Below are the code and all the weights of a small trained network. Each question names an input and a target symbol and asks about switching units off, where a switched-off unit gives its printed mean instead of its output.

import numpy as np


def w(rows, s, z=0):
    codes = np.array(rows[::2]) - 128.0
    scale = np.full(codes.shape[1], s)
    scale[-1] = z or s
    return codes * scale


def f(y):
    return np.maximum(y, 0)


def softmax(a):
    e = np.exp(a - a.max(-1, keepdims=True))
    return e / e.sum(-1, keepdims=True)


def log_softmax(a):
    a = a - a.max(-1, keepdims=True)
    return a - np.log(np.exp(a).sum(-1, keepdims=True))


def net(x, mask):
    ids = ['αβγδεζηθλμξπστψω'.index(c) for c in x.split()]
    T = len(ids)
    res = E[ids] + P[:T]
    r = res
    for j in range(2):
        rows = slice(2 * j, 2 * j + 2)
        q, k, v = (r @ M[0][rows].T for M in (Q, K, V))
        z = softmax(np.where(np.tri(T) > 0, q @ k.T / 2**0.5, -1e9)) @ v
        o = O[0][rows]
        res = res + np.where(mask[j], z, o[:, -1]) @ o[:, :-1]
    y = f(res @ A[0][:, :-1].T + A[0][:, -1])
    res = res + np.where(mask[2:14], y, B[0][:, -1]) @ B[0][:, :-1]
    return log_softmax(res[-1] @ U[:, :-1].T + U[:, -1])


Q, K, V, O, A, B = {}, {}, {}, {}, {}, {}
E = w([
[246,99,53],'α',
[181,64,91],'β',
[149,96,142],'γ',
[195,59,47],'δ',
[79,68,153],'ε',
[82,147,124],'ζ',
[66,137,134],'η',
[60,107,126],'θ',
[216,33,104],'λ',
[178,71,96],'μ',
[159,74,125],'ξ',
[75,124,143],'π',
[74,129,147],'σ',
[141,142,87],'τ',
[89,106,147],'ψ',
[171,89,156],'ω',
],0.012)
P = w([
[88,155,112],'0',
[15,40,153],'1',
[224,68,74],'2',
[63,148,96],'3',
[116,59,196],'4',
[177,101,109],'5',
[77,151,104],'6',
[159,79,225],'7',
[167,118,125],'8',
[89,148,116],'9',
[198,92,255],'10',
],0.015)
Q[0] = w([
[39,159,254],'head 1',
[132,118,60],'head 1',
[249,142,15],'head 2',
[143,44,183],'head 2',
],0.0082)
K[0] = w([
[161,173,93],'head 1',
[222,138,84],'head 1',
[174,227,109],'head 2',
[188,166,254],'head 2',
],0.0078)
V[0] = w([
[88,160,86],'head 1',
[137,254,68],'head 1',
[82,185,78],'head 2',
[117,94,115],'head 2',
],0.013)
O[0] = w([
[71,119,157,136],'head 1',
[132,133,88,2],'head 1',
[232,164,195,91],'head 2',
[140,2,167,182],'head 2',
],0.0085,0.0064)
A[0] = w([
[122,138,106,88],'neuron 1',
[136,216,1,3],'neuron 2',
[225,140,132,66],'neuron 3',
[199,53,64,82],'neuron 4',
[142,135,217,101],'neuron 5',
[139,114,206,70],'neuron 6',
[12,190,212,116],'neuron 7',
[101,122,199,67],'neuron 8',
[80,229,103,200],'neuron 9',
[75,101,168,217],'neuron 10',
[82,137,56,159],'neuron 11',
[126,147,166,142],'neuron 12',
],0.012,0.0053)
B[0] = w([
[122,120,150,128],'neuron 1',
[229,139,174,134],'neuron 2',
[144,143,249,159],'neuron 3',
[45,166,112,229],'neuron 4',
[166,23,105,151],'neuron 5',
[130,99,81,160],'neuron 6',
[99,160,142,189],'neuron 7',
[69,94,53,163],'neuron 8',
[125,239,61,160],'neuron 9',
[131,142,183,255],'neuron 10',
[213,106,77,163],'neuron 11',
[159,105,76,137],'neuron 12',
],0.011,0.008)
U = w([
[130,84,87,48],'α',
[94,127,127,43],'β',
[158,123,54,207],'γ',
[73,67,148,153],'δ',
[101,114,107,20],'ε',
[154,122,180,138],'ζ',
[201,38,142,248],'η',
[137,90,97,92],'θ',
[103,74,5,112],'λ',
[87,138,114,59],'μ',
[122,106,130,60],'ξ',
[114,125,153,43],'π',
[100,135,153,36],'σ',
[168,127,218,253],'τ',
[114,57,105,191],'ψ',
[82,141,87,59],'ω',
],0.013,0.0048)

Each question gives the input, a string of symbols that net reads in full, and the target symbol t.
The units are the heads (2 rows each of Q, K, V and O) and the neurons (one row each of A and B). Each row of codes is followed by its name. A weight is (code - 128) times the scale printed after its matrix; where a second scale follows, it is the last column's (O, A, B and U).
mask holds one flag per unit, heads first, then neurons. A switched-off unit (its flag False) gives its mean, the last column of its rows in O or B, instead of its output. The means were averaged over made-up inputs and are rounded, as every weight is.
A unit's drop is (log p(t) with every unit on - log p(t) with that unit switched off) / (log p(t) with every unit on - log p(t) with every unit switched off).
The circuit of an input: a set's keep is (log p(t) with only the set's units on - log p(t) with every unit switched off) / (log p(t) with every unit on - log p(t) with every unit switched off). Starting from the 12 units with the biggest drops (on a tie, the unit counted first), units are removed one at a time, each time the one whose removal leaves the highest keep (on an exact tie, the one counted first), for as long as the keep stays at least 0.8.
units of the circuit, in order: the units of the circuit, biggest drop first
most important unit: the unit with the biggest drop
k most important neurons: the k neurons with the biggest drops, biggest first
which heads matter: for each layer, one digit per head in row order, 1 if its drop is at least 0.15 and else 0, layers parted by /
drop of u: that unit's drop, to one decimal
input ψ λ ζ ζ η τ τ μ, target δ: units of the circuit, in order	head 2; neuron 11
input τ δ ζ δ δ δ, target τ: which heads matter	11
input τ τ ω, target τ: which heads matter	01
input τ σ τ, target τ: which heads matter	01
input τ ξ ξ σ ξ τ λ ζ, target δ: units of the circuit, in order	head 2; neuron 8
input τ ξ τ σ μ ζ λ τ, target η: most important unit	neuron 4
input τ μ δ μ λ λ, target τ: units of the circuit, in order	neuron 3; head 1
input τ δ δ τ ζ τ, target τ: units of the circuit, in order	head 2; neuron 3
input μ τ τ τ δ ξ η ψ, target δ: units of the circuit, in order	head 2; neuron 8
input δ δ δ μ β, target δ: 4 most important neurons	neuron 4; neuron 10; neuron 11; neuron 9
input μ ζ μ τ, target γ: which heads matter	00
input τ π τ ζ δ τ ζ σ, target δ: which heads matter	01
input τ β ξ τ δ λ, target τ: units of the circuit, in order	neuron 3; head 2
input λ ζ ζ μ τ τ λ τ τ μ ζ, target η: 2 most important neurons	neuron 5; neuron 4
input τ λ ζ, target τ: units of the circuit, in order	head 2; neuron 3
input τ δ τ δ τ α, target τ: units of the circuit, in order	neuron 3
input δ τ ω τ τ τ δ δ τ θ ζ, target δ: 3 most important neurons	neuron 8; neuron 7; neuron 11
input ω ε σ θ τ τ θ τ σ ζ η, target δ: 2 most important neurons	neuron 8; neuron 7
input λ ζ τ τ, target γ: 2 most important neurons	neuron 9; neuron 11
input δ ζ λ ξ τ τ δ τ τ δ β, target δ: units of the circuit, in order	head 2
input τ η η τ μ μ, target τ: 2 most important neurons	neuron 3; neuron 8
input τ η μ, target τ: drop of neuron 3	0.8
input β ψ ψ τ τ τ θ δ τ λ π, target δ: drop of neuron 7	0.2
input δ π τ τ τ ξ τ ω, target δ: drop of neuron 9	0.0
